Below is a small trained network, with its code and all its weights. Each question gives an input and a class and asks what happens when units are switched off, that is, made to give their printed mean instead of their output.

import numpy as np


def w(rows, s, z=0):
    codes = np.array(rows[::2]) - 128.0
    scale = np.full(codes.shape[1], s)
    scale[-1] = z or s
    return codes * scale


def f(y):
    return np.maximum(y, 0)


def log_softmax(a):
    a = a - a.max(-1, keepdims=True)
    return a - np.log(np.exp(a).sum(-1, keepdims=True))


def net(x, mask):
    res = np.array(x, float).reshape(1, 4) / 4 @ E
    y = f(res @ A[0][:, :-1].T + A[0][:, -1])
    res = res + np.where(mask, y, B[0][:, -1]) @ B[0][:, :-1]
    return log_softmax(res[-1] @ U[:, :-1].T + U[:, -1])


A, B = {}, {}
E = w([
[222,36,192,45,87,210,41,23,51,135,49,33],'x0',
[125,126,135,121,132,126,128,131,126,126,122,128],'x1',
[127,143,255,215,29,246,234,162,162,239,18,184],'x2',
[54,25,163,215,193,145,70,32,230,21,44,198],'x3',
],0.0041)
A[0] = w([
[127,107,1,32,253,9,16,99,82,14,242,62,90],'n0',
[14,217,77,211,164,51,217,223,213,119,188,236,39],'n1',
[209,41,174,59,102,188,48,35,73,115,62,47,56],'n2',
[29,9,153,220,216,140,69,21,239,17,51,218,70],'n3',
[18,213,72,205,174,45,196,223,208,105,191,231,35],'n4',
[123,112,8,34,254,13,12,95,84,20,238,54,91],'n5',
[211,48,185,61,86,198,53,41,69,133,58,45,8],'n6',
[219,223,82,41,74,110,173,217,22,219,214,51,43],'n7',
[30,13,153,225,219,141,64,23,246,13,51,218,69],'n8',
],0.0031,0.0019)
B[0] = w([
[72,77,228,210,83,224,211,205,180,239,35,201,253],'n0',
[218,52,61,208,208,204,87,81,11,217,186,54,239],'n1',
[213,73,52,192,205,178,93,66,35,173,197,71,207],'n2',
[71,221,152,48,43,55,27,235,41,162,174,16,238],'n3',
[227,45,49,203,212,198,77,69,1,216,195,44,233],'n4',
[70,77,229,209,83,225,214,205,182,240,33,206,251],'n5',
[220,49,48,211,211,186,95,70,14,208,199,56,201],'n6',
[51,219,163,47,43,52,38,231,82,131,151,44,225],'n7',
[69,222,154,52,47,56,22,236,40,162,170,21,240],'n8',
],0.0039,0.0044)
U = w([
[176,93,55,160,206,149,115,95,98,137,177,106,88],'0',
[92,189,139,65,72,62,91,161,115,121,151,94,89],'1',
[102,106,188,171,104,173,186,147,158,154,46,184,102],'2',
[129,130,118,116,138,117,134,119,139,113,129,139,201],'3',
[136,133,98,85,151,91,155,87,174,73,123,172,162],'4',
[154,157,63,36,197,35,191,18,231,5,112,234,12],'5',
[158,153,54,43,191,35,185,29,232,12,103,229,11],'6',
],0.012)

Each question gives the input, the list of numbers given to net, and the class t.
The units are the neurons (one row each of A and B). Each row of codes is followed by its name. A weight is (code - 128) times the scale printed after its matrix; where a second scale follows, it is the last column's (A, B and U).
mask holds one flag per neuron, in row order. A switched-off neuron (its flag False) gives its mean, the last column of its row in B, instead of its output. The means were averaged over made-up inputs and are rounded, as every weight is.
A unit's drop is (log p(t) with every unit on - log p(t) with that unit switched off) / (log p(t) with every unit on - log p(t) with every unit switched off).
The circuit of an input: a set's keep is (log p(t) with only the set's units on - log p(t) with every unit switched off) / (log p(t) with every unit on - log p(t) with every unit switched off). Starting from all 9 units, units are removed one at a time, each time the one whose removal leaves the highest keep (on an exact tie, the one counted first), for as long as the keep stays at least 0.8.
circuit, biggest first: the units of the circuit, biggest drop first
k most important neurons: the k neurons with the biggest drops, biggest first
drop when u is switched off: that unit's drop, to one decimal
input [-8,6,8,-6], class 0: circuit, biggest first => (n1, n4)
input [8,3,2,-4], class 0: circuit, biggest first => (n6)
input [-5,-5,-1,0], class 0: circuit, biggest first => (n4, n1)
input [-8,5,-2,1], class 0: 2 most important neurons => (n4, n1)
input [7,2,6,-5], class 0: circuit, biggest first => (n6, n2)
input [8,-6,4,7], class 0: 3 most important neurons => (n6, n2, n7)
input [-8,3,-3,-4], class 0: 2 most important neurons => (n4, n1)
input [2,1,-6,7], class 1: drop when n3 is switched off => 0.7
input [2,2,2,-1], class 4: drop when n0 is switched off => 0.3
input [-3,8,5,6], class 3: drop when n0 is switched off => 0.1
